K_585: 7.30; -0.77; -0.58; -0.49; 1.39; 4.60; -0.61
K_365: -3.25; -0.89; 0.67; 2.13; -0.90; 8.55; 1.97
K_782: -5.93; 7.30; 0.91; -2.54; 0.39; -0.25; 1.49
K_484: -5.93; 7.30; 0.91; -0.87; 0.39; -0.25; 1.49
K_196: -0.91; 0.67; 2.30; -0.87; -0.48; -4.65; -0.61
rev: 4.60; 1.39; -0.49
K_585
-5.93; 7.30; 0.91; -2.54; 0.39; -0.25; 1.49
K_782
rev: 0.67; -0.89
K_365

K_770: 2.90; 3.27; 1.89; 3.18; -1.22
K_541: 0.29; 1.97; 5.99; -1.88; -0.55
K_203: 2.55; 1.85; 4.69; 6.58; -4.89
K_165: -1.33; 6.58; 4.69; 1.85; -1.23
K_692: 0.84; -0.25; 1.95; -4.63; -0.20
K_495: 4.02; 4.83; 0.26; -1.74; -2.69
K_366: 1.01; 2.46; 1.43; 0.98; -0.90
K_671: -3.28; -1.74; 3.04; -2.40; -1.44
K_932: -1.49; -0.25; 1.95; -4.63; -0.20
K_844: -1.39; 1.55; 5.50; -2.85; -2.72
-1.33; 6.58; 4.69; 1.85; -1.23
K_165
rev: -2.85; 5.50
K_844
-1.49; -0.25; 1.95; -4.63; -0.20
K_932
0.84; -0.25; 1.95; -4.63; -0.20
K_692

K_375: -0.34; 2.69; -4.89; 0.10
K_49: 1.93; -8.89; -0.59; 1.45
K_172: -2.19; 1.09; -6.19; -2.76
K_683: -1.38; 3.09; -1.41; -2.11
K_50: -3.96; -0.36; 2.69; 3.32
rev: -0.59; -8.89
K_49
rev: 3.09; -1.38
K_683
rev: 2.69; -0.36
K_50
rev: 1.09; -2.19
K_172
rev: -0.59; -8.89; 1.93
K_49

K_656: 0.75; 0.78; 0.75; -0.58; -2.15; 0.38; -1.22; 1.02; -4.13; -2.44; -2.96; -3.62; 4.26; 0.23; 3.19; 1.04; 3.40; -0.68; 1.69; -1.84; -3.94; 1.62; -2.20; -1.48; -5.99; -1.98; -1.11; -3.75; 5.86; -0.90; -1.44; -0.37; 0.29; -1.43; -1.93; -0.78; 0.46; -1.09; 1.18; 1.79; -0.46; -0.17; -0.23; 1.30; -0.90
K_600: -4.37; -1.87; 0.75; -2.99; 0.09; 0.38; -1.08; -2.15; -4.41; 0.75; 1.02; -3.89; 4.26; -0.19; 1.57; -2.12; 3.90; -0.52; 1.69; -1.84; -3.94; 1.62; -2.68; -1.48; -4.80; -1.98; -0.61; -4.68; 5.86; -0.55; -1.44; -0.37; 0.29; -1.43; -2.59; -0.69; 1.18; -1.60; 1.18; 0.75; 0.99; 1.56; -0.23; 1.46; -1.08
K_998: -4.37; -1.28; 0.75; -1.75; -1.03; 0.38; -1.08; -2.82; -2.29; 0.75; -0.98; -3.89; 6.05; 1.08; -2.06; -2.12; 4.47; -1.91; 1.69; -3.30; -2.88; 1.62; -0.05; -2.68; -3.47; -1.98; -0.61; 2.48; -4.12; -1.16; 0.13; -0.37; -0.06; -1.69; -1.93; -0.78; 0.46; -1.62; 1.18; -0.80; 1.08; -0.17; -0.68; 1.97; 4.34
K_146: -5.37; -1.28; 0.75; -1.75; 0.09; 0.38; -1.08; -5.24; 2.94; 0.75; 0.34; -5.09; 4.26; 1.37; -1.78; -2.12; 3.12; 0.25; 1.69; -1.84; -1.84; 0.37; -1.89; -1.48; -3.47; -1.98; -0.61; -1.20; -0.49; -0.90; -1.99; 0.60; -1.63; -1.43; -1.93; -0.78; 0.46; -1.60; 1.18; 0.75; 1.08; -5.00; -2.88; 1.88; 3.81
K_9: -7.27; -1.65; 0.75; -1.75; 0.09; 0.38; -1.08; -2.15; -2.44; 0.60; 2.28; -3.89; 4.26; 1.08; 1.57; -2.12; 1.82; 1.30; 3.06; 0.23; -0.18; 1.51; -1.43; -1.48; -3.47; -3.05; -0.95; -3.82; 6.51; -0.90; -2.35; 2.39; 0.29; -1.06; -1.62; -0.78; 0.46; -5.03; -1.82; 0.75; 1.08; -0.17; -0.23; 1.97; -0.73
K_704: -3.84; -1.28; 0.75; -1.91; 0.09; 0.38; -1.08; -2.15; -5.60; 3.00; 1.02; -3.89; 4.26; 1.08; 2.90; -0.88; 3.12; -0.52; 1.30; -0.33; -4.06; 0.50; -0.05; -2.15; -3.47; -1.73; -0.61; -3.75; 5.86; -0.90; -2.22; -0.37; 0.68; 4.10; -0.74; -0.78; 0.46; 0.27; 1.18; 2.77; 0.92; 2.01; -0.23; 2.71; -0.73
K_490: -4.13; -1.22; 0.75; 0.78; -0.58; 0.38; -2.96; -2.15; -2.44; 0.75; 1.02; -1.83; 4.63; 1.49; 1.57; -1.76; 2.14; -0.52; 1.17; -1.84; 0.53; -2.05; -0.05; -3.40; -3.47; -1.98; -0.61; 0.78; -3.15; -0.93; -2.86; -0.48; -0.64; -1.43; -2.41; -0.78; 0.46; -1.60; 3.77; 0.16; 1.08; -0.17; -2.27; 5.95; 5.37
K_330: -3.48; -1.96; 0.20; -1.75; 0.09; 0.38; -1.08; -2.15; 3.27; -0.36; 8.77; -3.84; 4.26; 1.08; -0.26; -2.12; 1.65; 0.27; 1.69; -1.84; -3.94; 1.62; -0.05; 2.10; -3.47; -1.98; -0.61; -3.75; 5.86; -0.35; -1.34; 2.29; -0.21; -1.45; -1.93; -0.87; 0.47; -3.10; 0.41; 0.27; 1.08; -0.17; 4.06; 3.08; -0.73
K_711: -1.35; -1.28; 0.75; -2.44; 0.62; 0.38; -0.35; -2.15; 3.27; 8.77; -0.36; -3.84; 3.41; 1.08; 1.57; 4.53; 3.12; -0.52; 1.69; -0.74; -3.94; 1.62; -0.05; -1.48; -4.39; -1.98; -4.61; 0.72; 5.86; 1.26; -1.44; -1.21; 0.29; -1.49; -1.93; -0.78; -0.70; 0.05; 1.18; 0.75; 0.88; -0.17; -0.23; 1.97; -0.73
rev: 1.02; 0.75; -2.44; -2.15; -2.96; 0.38; -0.58; 0.78; 0.75; -1.22; -4.13
K_490
rev: -3.84; -0.36; 8.77; 3.27
K_711

